Here is a tiny trained network, its code and every weight. The questions are about switching its units off for an input and a class, where a switched-off unit gives its printed mean instead of its output.

import numpy as np


def w(rows, s, z=0):
    codes = np.array(rows[::2]) - 128.0
    scale = np.full(codes.shape[1], s)
    scale[-1] = z or s
    return codes * scale


def norm(h):
    return h / np.sqrt((h * h).mean(-1, keepdims=True) + 1e-5)


def f(y):
    return y / 2 * (1 + np.tanh(0.7978845608 * (y + 0.044715 * y**3)))


def log_softmax(a):
    a = a - a.max(-1, keepdims=True)
    return a - np.log(np.exp(a).sum(-1, keepdims=True))


def net(x, mask):
    res = np.array(x, float).reshape(1, 7) / 4 @ E
    u = 0
    for l in range(2):
        y = f(norm(res) @ A[l][:, :-1].T + A[l][:, -1])
        res = res + np.where(mask[u : u + 14], y, B[l][:, -1]) @ B[l][:, :-1]
        u += 14
    return log_softmax(norm(res)[-1] @ U[:, :-1].T + U[:, -1])


A, B = {}, {}
E = w([
[58,125,49,136,177,235,192,129,71,113,110],'x0',
[92,177,87,2,214,163,4,129,103,248,186],'x1',
[109,145,144,134,133,126,113,127,113,117,123],'x2',
[141,119,119,130,126,127,138,131,127,141,134],'x3',
[20,77,180,134,203,88,176,244,203,163,111],'x4',
[136,123,122,126,131,127,136,123,133,135,124],'x5',
[128,118,133,129,124,128,135,120,124,139,129],'x6',
],0.0085)
A[0] = w([
[47,119,54,150,169,255,207,130,56,89,139,232],'0.n1',
[172,137,70,58,160,156,13,98,68,162,123,95],'0.n2',
[109,149,95,135,136,221,163,134,75,144,103,145],'0.n3',
[173,79,137,190,82,146,160,64,89,90,145,105],'0.n4',
[82,88,174,192,105,88,218,197,179,67,82,94],'0.n5',
[46,92,157,134,184,101,183,223,188,161,121,225],'0.n6',
[90,167,97,151,126,109,194,106,109,136,104,49],'0.n7',
[61,158,145,65,183,115,105,162,108,238,204,36],'0.n8',
[46,100,134,84,189,96,109,207,180,156,114,2],'0.n9',
[171,175,158,158,67,150,135,67,77,50,107,153],'0.n10',
[115,124,101,151,101,149,193,124,117,59,171,49],'0.n11',
[155,135,66,163,42,104,140,82,109,51,130,145],'0.n12',
[169,130,146,101,151,106,188,99,112,151,118,100],'0.n13',
[151,116,121,134,75,95,90,103,168,161,152,178],'0.n14',
],0.0069,0.0041)
B[0] = w([
[69,73,86,144,140,164,159,121,2,101,77,249],'0.n1',
[102,150,137,201,69,97,135,86,121,125,167,223],'0.n2',
[100,118,96,128,137,159,151,106,174,127,141,177],'0.n3',
[153,133,131,90,172,155,101,169,152,124,107,188],'0.n4',
[112,149,127,138,76,131,156,90,154,125,187,231],'0.n5',
[80,144,145,192,122,98,136,151,142,118,103,255],'0.n6',
[130,109,124,119,116,116,153,141,91,124,120,130],'0.n7',
[210,121,104,100,164,138,100,153,151,122,89,211],'0.n8',
[175,130,132,92,135,153,122,127,132,124,72,189],'0.n9',
[186,107,114,63,146,138,129,154,166,152,86,212],'0.n10',
[128,127,137,141,130,128,125,167,79,135,97,151],'0.n11',
[122,148,139,103,193,122,100,170,129,172,89,205],'0.n12',
[124,131,134,137,155,111,113,126,127,92,150,125],'0.n13',
[101,73,150,133,125,115,100,147,116,99,135,174],'0.n14',
],0.0099,0.009)
A[1] = w([
[83,121,87,150,132,184,152,129,112,147,65,184],'1.n1',
[73,98,75,107,126,211,142,73,57,114,147,16],'1.n2',
[131,116,115,124,67,146,86,17,81,134,212,163],'1.n3',
[103,145,88,144,153,210,164,124,122,143,103,178],'1.n4',
[174,137,127,93,94,116,158,99,108,78,116,88],'1.n5',
[109,140,65,105,179,191,116,108,79,175,112,50],'1.n6',
[164,130,145,91,92,156,146,121,115,83,146,59],'1.n7',
[123,122,89,106,116,159,158,51,98,114,151,2],'1.n8',
[197,106,140,102,133,153,140,167,98,120,79,174],'1.n9',
[200,173,131,109,101,136,88,140,164,131,146,151],'1.n10',
[62,86,91,143,157,177,205,121,86,85,154,15],'1.n11',
[72,75,127,132,254,139,63,174,156,160,93,43],'1.n12',
[151,85,141,90,159,133,123,158,161,130,95,87],'1.n13',
[127,184,169,121,145,107,111,128,220,126,84,158],'1.n14',
],0.0099,0.0036)
B[1] = w([
[124,120,116,103,137,155,132,107,89,101,138,255],'1.n1',
[179,167,150,131,128,88,147,125,247,135,179,233],'1.n2',
[71,168,120,148,86,120,137,90,103,157,130,219],'1.n3',
[127,117,101,117,163,180,122,108,131,97,99,231],'1.n4',
[146,124,119,128,163,134,106,130,102,127,131,137],'1.n5',
[157,136,119,105,129,168,167,138,174,94,132,221],'1.n6',
[139,152,118,95,180,136,123,152,116,135,82,123],'1.n7',
[158,129,130,116,153,107,123,115,192,118,182,157],'1.n8',
[136,121,145,106,140,128,82,156,150,128,149,221],'1.n9',
[120,113,153,141,130,87,120,116,85,157,100,218],'1.n10',
[129,144,167,145,124,57,76,129,92,195,123,232],'1.n11',
[179,101,136,93,142,135,106,145,107,114,109,221],'1.n12',
[156,157,128,115,148,108,105,130,109,133,147,194],'1.n13',
[146,138,131,120,112,125,132,151,140,146,191,236],'1.n14',
],0.014,0.008)
U = w([
[230,119,177,77,143,80,61,196,130,180,156,237],'0',
[171,86,72,60,206,226,142,145,87,67,67,229],'1',
[97,158,134,148,24,77,64,41,43,206,152,61],'2',
[131,203,55,130,126,165,174,15,159,135,223,21],'3',
[98,102,172,193,30,94,182,166,202,114,211,134],'4',
[9,77,115,218,129,139,220,124,37,96,91,5],'5',
],0.013,0.0019)

Each question gives the input, the list of numbers given to net, and the class t.
The units are the neurons (one row each of A and B). Each row of codes is followed by its name. A weight is (code - 128) times the scale printed after its matrix; where a second scale follows, it is the last column's (A, B and U).
mask holds one flag per neuron, layer by layer. A switched-off neuron (its flag False) gives its mean, the last column of its row in B, instead of its output. The means were averaged over made-up inputs and are rounded, as every weight is.
A unit's drop is (log p(t) with every unit on - log p(t) with that unit switched off) / (log p(t) with every unit on - log p(t) with every unit switched off).
The circuit of an input: a set's keep is (log p(t) with only the set's units on - log p(t) with every unit switched off) / (log p(t) with every unit on - log p(t) with every unit switched off). Starting from the 12 units with the biggest drops (on a tie, the unit counted first), units are removed one at a time, each time the one whose removal leaves the highest keep (on an exact tie, the one counted first), for as long as the keep stays at least 0.8.
units of the circuit, in order: the units of the circuit, biggest drop first
top k neurons: the k neurons with the biggest drops, biggest first
top k neurons in layer l: the k neurons of layer l with the biggest drops, biggest first
drop when u is switched off: that unit's drop, to one decimal
input [1,-4,-3,-6,4,4,-6], class 5: units of the circuit, in order	[1.n2]
input [0,0,-2,8,6,4,8], class 4: top 2 neurons	[0.n1; 0.n6]
input [3,1,4,8,0,-2,6], class 3: top 2 neurons	[1.n2; 0.n12]
input [4,2,8,-2,0,3,1], class 3: top 2 neurons	[1.n2; 0.n12]
input [0,7,-5,-6,-4,7,-4], class 2: top 3 neurons	[0.n1; 0.n2; 1.n3]
input [1,-6,1,6,-6,-8,8], class 1: top 2 neurons	[1.n11; 1.n2]
input [-8,1,-4,1,-7,-3,-8], class 2: top 2 neurons	[0.n8; 0.n2]
input [-3,0,3,-3,7,-7,7], class 4: top 2 neurons	[0.n5; 0.n6]
input [7,-1,-5,-5,2,-4,8], class 5: top 2 neurons	[0.n1; 1.n11]
input [0,-6,-5,4,-8,1,5], class 0: top 2 neurons	[0.n1; 1.n9]
input [2,0,6,-8,-5,8,7], class 1: top 3 neurons	[0.n10; 0.n12; 0.n5]
input [1,-5,3,-8,-8,5,-2], class 1: top 2 neurons in layer 1	[1.n11; 1.n2]
input [2,0,-5,2,-7,6,8], class 1: top 2 neurons in layer 0	[0.n10; 0.n12]
input [4,0,-5,-1,4,-5,1], class 5: units of the circuit, in order	[0.n6]
input [-1,0,6,-4,1,-8,3], class 4: top 2 neurons in layer 0	[0.n1; 0.n12]
input [-6,1,-8,-5,-5,6,3], class 2: top 2 neurons in layer 0	[0.n8; 0.n2]
input [0,1,0,6,-5,7,-5], class 2: top 2 neurons in layer 0	[0.n2; 0.n1]
input [7,2,6,6,-7,2,8], class 3: top 2 neurons	[1.n2; 0.n2]
input [2,4,-6,2,1,-3,-2], class 1: top 2 neurons	[0.n8; 0.n5]
input [7,-2,-1,-1,1,-3,4], class 5: units of the circuit, in order	[0.n8]
input [8,0,-8,2,2,-2,4], class 5: top 3 neurons in layer 0	[0.n1; 0.n10; 0.n8]
input [8,7,7,7,-1,7,1], class 3: top 2 neurons	[1.n2; 0.n2]
input [2,-1,2,2,3,6,-7], class 5: drop when 0.n6 is switched off	0.7
input [1,5,-6,-1,-4,1,-3], class 3: drop when 0.n6 is switched off	0.2
input [2,6,-3,8,2,5,0], class 1: drop when 1.n8 is switched off	0.0
input [-8,7,0,8,0,7,8], class 2: drop when 0.n12 is switched off	0.2
input [7,4,4,1,-3,-5,3], class 3: units of the circuit, in order	[1.n2]
